Here is a tiny trained network, its code and every weight. The questions are about switching its units off for an input and a class, where a switched-off unit gives its printed mean instead of its output.

import numpy as np


def w(rows, s, z=0):
    codes = np.array(rows[::2]) - 128.0
    scale = np.full(codes.shape[1], s)
    scale[-1] = z or s
    return codes * scale


def f(y):
    return np.maximum(y, 0)


def log_softmax(a):
    a = a - a.max(-1, keepdims=True)
    return a - np.log(np.exp(a).sum(-1, keepdims=True))


def net(x, mask):
    res = np.array(x, float).reshape(1, 8) / 4 @ E
    y = f(res @ A[0][:, :-1].T + A[0][:, -1])
    res = res + np.where(mask, y, B[0][:, -1]) @ B[0][:, :-1]
    return log_softmax(res[-1] @ U[:, :-1].T + U[:, -1])


A, B = {}, {}
E = w([
[15,229,65,85],'x0',
[210,100,33,8],'x1',
[125,130,125,129],'x2',
[132,127,124,129],'x3',
[83,68,2,233],'x4',
[126,124,127,126],'x5',
[131,127,124,129],'x6',
[18,11,165,77],'x7',
],0.0072)
A[0] = w([
[42,201,79,62,165],'N1',
[168,92,28,49,75],'N2',
[137,182,230,39,49],'N3',
[155,207,254,48,17],'N4',
[147,153,204,71,12],'N5',
[30,35,151,41,139],'N6',
[10,235,63,66,90],'N7',
[112,100,45,204,2],'N8',
[73,46,154,101,201],'N9',
[190,88,43,11,61],'N10',
[186,91,71,19,73],'N11',
[78,162,208,239,106],'N12',
],0.007,0.0044)
B[0] = w([
[216,72,179,219,245],'N1',
[17,160,198,152,208],'N2',
[97,41,23,81,223],'N3',
[72,55,21,48,233],'N4',
[63,29,43,103,175],'N5',
[227,244,66,62,255],'N6',
[224,38,184,253,250],'N7',
[47,71,21,77,177],'N8',
[234,216,114,108,235],'N9',
[33,180,212,148,220],'N10',
[50,156,205,151,207],'N11',
[52,192,164,72,236],'N12',
],0.006,0.0063)
U = w([
[48,34,8,109,59],'0',
[151,139,152,134,254],'1',
[25,183,238,130,35],'2',
[165,137,143,131,206],'3',
[227,255,73,107,101],'4',
[212,5,235,179,48],'5',
[154,144,130,126,167],'6',
],0.0097,0.006)

Each question gives the input, the list of numbers given to net, and the class t.
The units are the neurons (one row each of A and B). Each row of codes is followed by its name. A weight is (code - 128) times the scale printed after its matrix; where a second scale follows, it is the last column's (A, B and U).
mask holds one flag per neuron, in row order. A switched-off neuron (its flag False) gives its mean, the last column of its row in B, instead of its output. The means were averaged over made-up inputs and are rounded, as every weight is.
A unit's drop is (log p(t) with every unit on - log p(t) with that unit switched off) / (log p(t) with every unit on - log p(t) with every unit switched off).
The circuit of an input: a set's keep is (log p(t) with only the set's units on - log p(t) with every unit switched off) / (log p(t) with every unit on - log p(t) with every unit switched off). Starting from all 12 units, units are removed one at a time, each time the one whose removal leaves the highest keep (on an exact tie, the one counted first), for as long as the keep stays at least 0.8.
circuit, biggest first: the units of the circuit, biggest drop first
most important unit: the unit with the biggest drop
top k neurons: the k neurons with the biggest drops, biggest first
drop of u: that unit's drop, to one decimal
input [7,4,0,-6,-8,1,0,-2], class 0: top 2 neurons	(N4; N3)
input [3,3,-8,0,-1,2,-6,-7], class 1: circuit, biggest first	(N6; N9)
input [4,3,-2,1,-6,-3,6,3], class 0: top 3 neurons	(N3; N4; N5)
input [-7,2,5,3,0,-2,3,8], class 4: circuit, biggest first	(N6; N9)
input [4,8,-1,2,-6,8,3,2], class 2: most important unit	N10
input [5,3,-1,-6,-5,-2,1,-5], class 0: circuit, biggest first	(N4; N3; N6)
input [-6,0,3,5,1,6,-1,7], class 4: circuit, biggest first	(N6; N9; N7)
input [2,8,-4,4,0,-8,-4,4], class 2: circuit, biggest first	(N10; N2)
input [8,-6,-7,-2,-3,1,1,3], class 5: top 2 neurons	(N7; N1)
input [-8,-8,-1,8,-7,-4,8,4], class 2: top 4 neurons	(N12; N7; N1; N8)
input [5,5,3,1,2,-5,3,-2], class 2: circuit, biggest first	(N2; N10; N6)
input [-6,8,-5,2,4,-3,-4,-4], class 2: circuit, biggest first	(N10; N2; N11)
input [8,3,6,1,-4,5,4,-7], class 5: circuit, biggest first	(N7; N1; N6)
input [-1,-2,6,-2,1,-7,7,8], class 4: top neuron	(N6)
input [-4,-5,-2,8,6,2,3,7], class 4: top 2 neurons	(N9; N6)
input [-3,1,6,-4,-6,-2,-6,-1], class 0: circuit, biggest first	(N4; N3; N5)
input [0,6,7,-8,-7,5,-3,8], class 4: top 3 neurons	(N6; N9; N8)
input [2,8,-3,7,-3,-4,6,7], class 2: top 3 neurons	(N10; N11; N2)
input [4,0,8,2,1,-3,-7,-8], class 1: top 3 neurons	(N6; N9; N7)
input [-4,-2,-6,-1,7,5,7,-5], class 0: circuit, biggest first	(N8)
input [7,3,1,-2,-4,7,1,-5], class 5: top 3 neurons	(N7; N1; N6)
input [-3,-7,8,-2,-8,-8,4,2], class 0: top 2 neurons	(N4; N3)
input [3,4,-6,-5,-5,-4,-3,-6], class 1: drop of N9	0.1
input [1,-3,0,-3,-8,8,5,0], class 0: drop of N3	0.1
input [7,-6,-4,-2,5,-6,4,-1], class 5: drop of N9	0.0
input [3,-7,8,-1,-6,-6,-6,8], class 1: drop of N6	0.2
input [-5,-8,2,-7,0,-8,-6,-6], class 2: circuit, biggest first	(N12)
input [8,1,-4,3,-2,8,5,5], class 5: circuit, biggest first	(N7; N1)
input [-2,3,2,-6,-2,6,6,8], class 4: circuit, biggest first	(N6; N9)
